Below are the code and all the weights of a small trained network. Each question names an input and a target symbol and asks about switching units off, where a switched-off unit gives its printed mean instead of its output.

import numpy as np


def w(rows, s, z=0):
    codes = np.array(rows[::2]) - 128.0
    scale = np.full(codes.shape[1], s)
    scale[-1] = z or s
    return codes * scale


def norm(h):
    return h / np.sqrt((h * h).mean(-1, keepdims=True) + 1e-5)


def f(y):
    return np.maximum(y, 0)


def softmax(a):
    e = np.exp(a - a.max(-1, keepdims=True))
    return e / e.sum(-1, keepdims=True)


def log_softmax(a):
    a = a - a.max(-1, keepdims=True)
    return a - np.log(np.exp(a).sum(-1, keepdims=True))


def net(x, mask):
    ids = ['αβγδζηλμξπσ'.index(c) for c in x.split()]
    T = len(ids)
    res = E[ids] + P[:T]
    u = 0
    for l in range(2):
        r = norm(res)
        for j in range(3):
            rows = slice(2 * j, 2 * j + 2)
            q, k, v = (r @ M[l][rows].T for M in (Q, K, V))
            z = softmax(np.where(np.tri(T) > 0, q @ k.T / 2**0.5, -1e9)) @ v
            o = O[l][rows]
            res = res + np.where(mask[u + j], z, o[:, -1]) @ o[:, :-1]
        u += 3
        y = f(norm(res) @ A[l][:, :-1].T + A[l][:, -1])
        res = res + np.where(mask[u : u + 16], y, B[l][:, -1]) @ B[l][:, :-1]
        u += 16
    return log_softmax(norm(res)[-1] @ U[:, :-1].T + U[:, -1])


Q, K, V, O, A, B = {}, {}, {}, {}, {}, {}
E = w([
[156,130,125,110,153],'α',
[151,124,119,118,157],'β',
[150,104,128,111,153],'γ',
[152,139,119,107,145],'δ',
[150,144,90,112,150],'ζ',
[158,117,134,109,155],'η',
[163,163,119,101,139],'λ',
[133,82,123,121,153],'μ',
[158,129,147,106,146],'ξ',
[11,132,155,6,133],'π',
[133,105,87,123,155],'σ',
],0.02)
P = w([
[175,121,110,98,175],'0',
[198,102,106,93,121],'1',
[155,134,128,123,225],'2',
[174,83,95,53,66],'3',
[188,127,135,184,198],'4',
[133,114,118,65,138],'5',
[221,110,119,174,165],'6',
[108,128,139,78,197],'7',
[235,97,110,175,138],'8',
[80,132,146,63,209],'9',
[247,76,96,181,99],'10',
[65,152,111,138,155],'11',
[105,92,126,2,64],'12',
[216,99,136,159,247],'13',
],0.009)
Q[0] = w([
[161,101,171,112,125],'0.h1',
[116,135,148,170,157],'0.h1',
[119,133,179,156,109],'0.h2',
[146,110,136,81,116],'0.h2',
[44,167,157,97,222],'0.h3',
[58,131,116,4,129],'0.h3',
],0.022)
K[0] = w([
[68,143,144,129,122],'0.h1',
[158,99,139,110,82],'0.h1',
[162,111,87,101,175],'0.h2',
[94,150,106,165,135],'0.h2',
[212,93,101,168,10],'0.h3',
[224,121,129,255,151],'0.h3',
],0.019)
V[0] = w([
[130,63,59,184,159],'0.h1',
[145,197,52,189,190],'0.h1',
[233,85,176,147,108],'0.h2',
[156,223,117,127,94],'0.h2',
[193,40,251,125,130],'0.h3',
[75,8,50,153,164],'0.h3',
],0.013)
O[0] = w([
[127,92,159,146,182,184],'0.h1',
[153,159,137,201,196,207],'0.h1',
[181,138,237,133,96,229],'0.h2',
[127,178,130,122,150,72],'0.h2',
[203,114,108,129,67,254],'0.h3',
[161,105,159,6,219,176],'0.h3',
],0.015,0.0071)
A[0] = w([
[177,101,186,122,80,162],'0.n1',
[56,185,131,172,132,186],'0.n2',
[123,210,60,90,135,70],'0.n3',
[90,72,24,121,126,172],'0.n4',
[58,24,91,78,90,141],'0.n5',
[157,143,54,36,139,116],'0.n6',
[91,141,144,216,12,3],'0.n7',
[121,214,59,60,103,183],'0.n8',
[153,103,92,207,102,202],'0.n9',
[113,110,224,117,104,43],'0.n10',
[66,202,141,119,108,46],'0.n11',
[123,119,112,44,131,150],'0.n12',
[159,130,126,148,154,26],'0.n13',
[67,145,158,165,153,88],'0.n14',
[121,149,245,142,120,43],'0.n15',
[100,146,227,88,186,92],'0.n16',
],0.012,0.004)
B[0] = w([
[116,132,84,154,124,254],'0.n1',
[131,163,193,105,127,137],'0.n2',
[116,186,203,151,155,137],'0.n3',
[114,109,150,51,213,163],'0.n4',
[197,59,94,66,137,160],'0.n5',
[79,180,112,147,90,185],'0.n6',
[76,170,101,55,89,158],'0.n7',
[123,188,93,246,131,150],'0.n8',
[79,139,116,70,119,193],'0.n9',
[124,151,90,152,176,158],'0.n10',
[133,131,160,155,112,129],'0.n11',
[114,131,73,101,68,175],'0.n12',
[119,112,111,168,91,151],'0.n13',
[121,125,98,113,88,135],'0.n14',
[79,120,74,156,187,182],'0.n15',
[114,140,66,88,157,197],'0.n16',
],0.012,0.0094)
Q[1] = w([
[152,175,45,4,144],'1.h1',
[113,121,193,114,120],'1.h1',
[134,127,171,155,175],'1.h2',
[151,97,132,121,91],'1.h2',
[124,130,77,158,152],'1.h3',
[111,147,147,146,117],'1.h3',
],0.011)
K[1] = w([
[123,86,32,67,116],'1.h1',
[91,144,108,254,152],'1.h1',
[143,180,224,173,134],'1.h2',
[177,134,95,122,100],'1.h2',
[99,97,36,106,118],'1.h3',
[167,134,109,168,145],'1.h3',
],0.0092)
V[1] = w([
[149,2,179,157,89],'1.h1',
[39,41,63,182,110],'1.h1',
[179,237,86,80,237],'1.h2',
[137,192,94,109,118],'1.h2',
[99,65,114,107,172],'1.h3',
[44,192,135,167,160],'1.h3',
],0.0066)
O[1] = w([
[177,165,198,94,170,104],'1.h1',
[164,243,75,3,91,59],'1.h1',
[97,98,79,107,69,254],'1.h2',
[88,71,26,106,144,146],'1.h2',
[144,189,113,114,85,135],'1.h3',
[200,117,208,68,135,72],'1.h3',
],0.0063,0.0064)
A[1] = w([
[90,198,135,124,115,2],'1.n1',
[84,116,113,125,148,149],'1.n2',
[138,135,137,183,102,89],'1.n3',
[48,145,136,185,107,89],'1.n4',
[128,96,141,127,179,40],'1.n5',
[137,134,178,76,156,92],'1.n6',
[77,152,152,125,180,71],'1.n7',
[139,144,139,90,174,110],'1.n8',
[140,97,177,139,146,178],'1.n9',
[149,117,97,141,115,88],'1.n10',
[65,143,134,176,115,65],'1.n11',
[171,89,151,109,94,70],'1.n12',
[60,165,147,99,106,167],'1.n13',
[151,159,148,110,146,145],'1.n14',
[74,162,151,154,3,72],'1.n15',
[99,134,149,155,159,101],'1.n16',
],0.022,0.0058)
B[1] = w([
[169,193,165,43,167,147],'1.n1',
[141,180,174,119,100,193],'1.n2',
[64,73,129,92,104,198],'1.n3',
[157,158,249,100,176,169],'1.n4',
[151,148,89,131,150,227],'1.n5',
[88,105,114,113,94,173],'1.n6',
[41,198,125,167,109,169],'1.n7',
[92,99,119,149,82,226],'1.n8',
[105,161,108,108,109,214],'1.n9',
[114,123,156,145,146,218],'1.n10',
[117,131,237,127,149,156],'1.n11',
[131,179,166,149,108,191],'1.n12',
[171,151,43,144,149,168],'1.n13',
[121,94,125,92,131,166],'1.n14',
[141,163,7,87,111,253],'1.n15',
[146,132,107,121,74,161],'1.n16',
],0.016,0.0068)
U = w([
[59,42,124,175,103,131],'α',
[168,103,94,158,211,145],'β',
[232,146,172,122,93,133],'γ',
[113,122,213,119,150,255],'δ',
[37,188,108,163,142,96],'ζ',
[157,116,168,180,44,184],'η',
[170,218,164,73,142,129],'λ',
[168,47,145,30,110,138],'μ',
[150,159,58,144,6,68],'ξ',
[116,127,136,113,125,111],'π',
[39,85,139,61,207,87],'σ',
],0.013,0.006)

Each question gives the input, a string of symbols that net reads in full, and the target symbol t.
The units are the heads (2 rows each of Q, K, V and O) and the neurons (one row each of A and B). Each row of codes is followed by its name. A weight is (code - 128) times the scale printed after its matrix; where a second scale follows, it is the last column's (O, A, B and U).
mask holds one flag per unit, layer by layer, with each layer's heads first. A switched-off unit (its flag False) gives its mean, the last column of its rows in O or B, instead of its output. The means were averaged over made-up inputs and are rounded, as every weight is.
A unit's drop is (log p(t) with every unit on - log p(t) with that unit switched off) / (log p(t) with every unit on - log p(t) with every unit switched off).
The circuit of an input: a set's keep is (log p(t) with only the set's units on - log p(t) with every unit switched off) / (log p(t) with every unit on - log p(t) with every unit switched off). Starting from the 12 units with the biggest drops (on a tie, the unit counted first), units are removed one at a time, each time the one whose removal leaves the highest keep (on an exact tie, the one counted first), for as long as the keep stays at least 0.8.
units of the circuit, in order: the units of the circuit, biggest drop first
most important unit: the unit with the biggest drop
k most important neurons: the k neurons with the biggest drops, biggest first
k most important neurons of layer l: the k neurons of layer l with the biggest drops, biggest first
drop when u is switched off: that unit's drop, to one decimal
input ξ ζ β β π β ξ ζ μ, target μ: 2 most important neurons => 0.n5, 0.n4
input γ β ζ α ξ ξ μ β π, target μ: units of the circuit, in order => 0.h3
input ζ ξ β ζ γ λ ξ δ ζ β ζ σ β, target σ: units of the circuit, in order => 0.h2, 0.n4
input β λ β, target λ: 2 most important neurons => 1.n4, 1.n15
input β σ ζ δ α μ, target α: 3 most important neurons => 0.n6, 1.n15, 1.n3
input ξ β ξ ξ α μ ζ ξ, target ζ: units of the circuit, in order => 0.h3, 1.n7
input γ β β δ β α β, target α: 2 most important neurons => 1.n3, 0.n6
input σ β γ σ, target γ: 3 most important neurons => 1.n12, 1.n15, 0.n15
input β λ β β μ ζ ζ ξ α β β δ ξ, target δ: 2 most important neurons => 0.n6, 1.n15
input β β ζ ζ σ σ β μ ξ β η η μ, target η: 2 most important neurons => 1.n15, 1.n12
input α ξ π, target ξ: 2 most important neurons of layer 0 => 0.n5, 0.n8
input β δ ξ ζ λ ζ ζ ξ β η δ ζ δ, target ζ: 2 most important neurons => 0.n4, 1.n7
input β ξ μ β ξ α ξ π μ β λ, target λ: 3 most important neurons of layer 1 => 1.n4, 1.n1, 1.n11
input μ ξ ξ β ξ, target β: most important unit => 0.n15
input β ζ γ μ ξ β β β β ξ π, target ξ: 3 most important neurons of layer 0 => 0.n6, 0.n12, 0.n4
input ζ α β ξ δ σ ξ δ γ λ ξ ζ α, target ζ: 2 most important neurons => 0.n4, 0.n9
input η ζ μ ξ β η σ, target η: 2 most important neurons of layer 1 => 1.n15, 1.n12
input μ β ξ σ γ μ σ μ α ζ, target α: 2 most important neurons => 1.n3, 1.n15
input σ λ β μ ξ β ζ β ξ γ ξ, target γ: 2 most important neurons of layer 1 => 1.n12, 1.n15
input ξ δ μ, target δ: most important unit => 0.h3
input ξ β μ σ α λ β β β μ σ β η, target β: drop when 0.h1 is switched off => 0.8
input λ β γ β ξ β δ ξ ζ β β β, target β: drop when 0.h3 is switched off => 0.2
input α ξ α σ β, target σ: drop when 1.n15 is switched off => 0.1
input π λ α λ β β β, target λ: 2 most important neurons of layer 1 => 1.n1, 1.n4
